Below are the code and all the weights of a small trained network. Each question names an input and a class and asks about switching units off, where a switched-off unit gives its printed mean instead of its output.

import numpy as np


def w(rows, s, z=0):
    codes = np.array(rows[::2]) - 128.0
    scale = np.full(codes.shape[1], s)
    scale[-1] = z or s
    return codes * scale


def f(y):
    return np.maximum(y, 0)


def log_softmax(a):
    a = a - a.max(-1, keepdims=True)
    return a - np.log(np.exp(a).sum(-1, keepdims=True))


def net(x, mask):
    res = np.array(x, float).reshape(1, 5) / 4 @ E
    y = f(res @ A[0][:, :-1].T + A[0][:, -1])
    res = res + np.where(mask, y, B[0][:, -1]) @ B[0][:, :-1]
    return log_softmax(res[-1] @ U[:, :-1].T + U[:, -1])


A, B = {}, {}
E = w([
[128,129,127],'x0',
[131,255,155],'x1',
[128,128,126],'x2',
[23,170,38],'x3',
[37,126,236],'x4',
],0.0093)
A[0] = w([
[231,122,143,132],'neuron 0',
[79,53,145,183],'neuron 1',
[81,230,179,128],'neuron 2',
[53,122,210,39],'neuron 3',
[98,89,138,133],'neuron 4',
[81,123,36,207],'neuron 5',
[166,138,202,152],'neuron 6',
[55,194,190,31],'neuron 7',
[250,144,161,78],'neuron 8',
[159,105,180,238],'neuron 9',
[240,115,169,72],'neuron 10',
[82,121,221,24],'neuron 11',
[125,28,148,128],'neuron 12',
[180,134,84,139],'neuron 13',
[105,35,129,249],'neuron 14',
[139,227,216,99],'neuron 15',
[130,130,109,253],'neuron 16',
[113,195,53,35],'neuron 17',
[21,158,59,66],'neuron 18',
[168,130,174,95],'neuron 19',
[49,171,200,63],'neuron 20',
[125,108,234,57],'neuron 21',
[149,212,148,67],'neuron 22',
[63,132,114,63],'neuron 23',
[129,59,65,126],'neuron 24',
[180,162,96,83],'neuron 25',
[200,141,98,67],'neuron 26',
[211,225,149,102],'neuron 27',
[173,148,47,47],'neuron 28',
[76,108,194,88],'neuron 29',
],0.013,0.0057)
B[0] = w([
[58,164,129,231],'neuron 0',
[168,163,93,222],'neuron 1',
[164,158,67,250],'neuron 2',
[171,10,217,217],'neuron 3',
[183,143,96,171],'neuron 4',
[61,183,161,253],'neuron 5',
[45,191,165,218],'neuron 6',
[133,97,94,217],'neuron 7',
[59,119,117,232],'neuron 8',
[65,198,126,236],'neuron 9',
[35,151,130,231],'neuron 10',
[118,70,95,205],'neuron 11',
[124,163,28,221],'neuron 12',
[144,85,212,204],'neuron 13',
[193,191,70,254],'neuron 14',
[158,147,76,241],'neuron 15',
[135,152,198,210],'neuron 16',
[89,88,150,204],'neuron 17',
[69,136,132,242],'neuron 18',
[97,140,94,178],'neuron 19',
[146,96,143,228],'neuron 20',
[82,73,137,214],'neuron 21',
[139,102,23,192],'neuron 22',
[66,128,145,172],'neuron 23',
[147,140,102,209],'neuron 24',
[153,55,114,182],'neuron 25',
[127,2,156,187],'neuron 26',
[194,128,63,232],'neuron 27',
[147,36,185,203],'neuron 28',
[153,81,109,204],'neuron 29',
],0.0067,0.0088)
U = w([
[12,176,163,14],'0',
[155,2,182,84],'1',
[189,193,48,29],'2',
[130,188,168,254],'3',
[132,187,161,226],'4',
],0.0097,0.0082)

Each question gives the input, the list of numbers given to net, and the class t.
The units are the neurons (one row each of A and B). Each row of codes is followed by its name. A weight is (code - 128) times the scale printed after its matrix; where a second scale follows, it is the last column's (A, B and U).
mask holds one flag per neuron, in row order. A switched-off neuron (its flag False) gives its mean, the last column of its row in B, instead of its output. The means were averaged over made-up inputs and are rounded, as every weight is.
A unit's drop is (log p(t) with every unit on - log p(t) with that unit switched off) / (log p(t) with every unit on - log p(t) with every unit switched off).
The circuit of an input: a set's keep is (log p(t) with only the set's units on - log p(t) with every unit switched off) / (log p(t) with every unit on - log p(t) with every unit switched off). Starting from the 12 units with the biggest drops (on a tie, the unit counted first), units are removed one at a time, each time the one whose removal leaves the highest keep (on an exact tie, the one counted first), for as long as the keep stays at least 0.8.
circuit, biggest first: the units of the circuit, biggest drop first
unit that matters most: the unit with the biggest drop
k most important neurons: the k neurons with the biggest drops, biggest first
drop of u: that unit's drop, to one decimal
input [5,4,-3,-3,8], class 1: unit that matters most : neuron 3
input [0,6,5,8,-7], class 0: 3 most important neurons : (neuron 5; neuron 18; neuron 17)
input [1,7,-5,4,4], class 2: circuit, biggest first : (neuron 2; neuron 15)
input [4,4,4,6,-6], class 0: 2 most important neurons : (neuron 5; neuron 18)
input [4,-8,4,5,1], class 2: circuit, biggest first : (neuron 14; neuron 1)
input [1,6,-4,-4,5], class 2: circuit, biggest first : (neuron 15; neuron 2)
input [-3,-6,5,-8,-8], class 0: circuit, biggest first : (neuron 10; neuron 0)
input [-2,3,6,5,-6], class 1: circuit, biggest first : (neuron 28; neuron 9; neuron 17)
input [3,8,-6,-2,-3], class 2: 2 most important neurons : (neuron 27; neuron 22)
input [-1,2,-6,-6,-7], class 1: 2 most important neurons : (neuron 26; neuron 25)
input [6,-3,4,-2,-7], class 1: 3 most important neurons : (neuron 26; neuron 28; neuron 13)
input [7,-6,4,1,-8], class 1: 3 most important neurons : (neuron 28; neuron 26; neuron 13)
input [8,-6,2,5,-7], class 3: 2 most important neurons : (neuron 5; neuron 3)
input [4,-6,4,-1,-4], class 2: unit that matters most : neuron 14
input [-3,-7,-4,-1,-5], class 2: 2 most important neurons : (neuron 14; neuron 12)
input [-8,-5,-6,7,6], class 3: 2 most important neurons : (neuron 14; neuron 1)
input [3,8,-4,-4,-3], class 2: 2 most important neurons : (neuron 27; neuron 22)
input [-5,-7,-5,-1,-4], class 2: 2 most important neurons : (neuron 14; neuron 12)
input [7,-5,-8,-5,5], class 4: 2 most important neurons : (neuron 14; neuron 9)
input [-2,-4,1,5,-7], class 1: circuit, biggest first : (neuron 28)
input [3,-1,7,3,8], class 1: drop of neuron 3 : 0.2
input [0,-3,1,-6,2], class 0: drop of neuron 10 : 0.1
input [6,-4,1,-5,3], class 3: drop of neuron 5 : 0.2
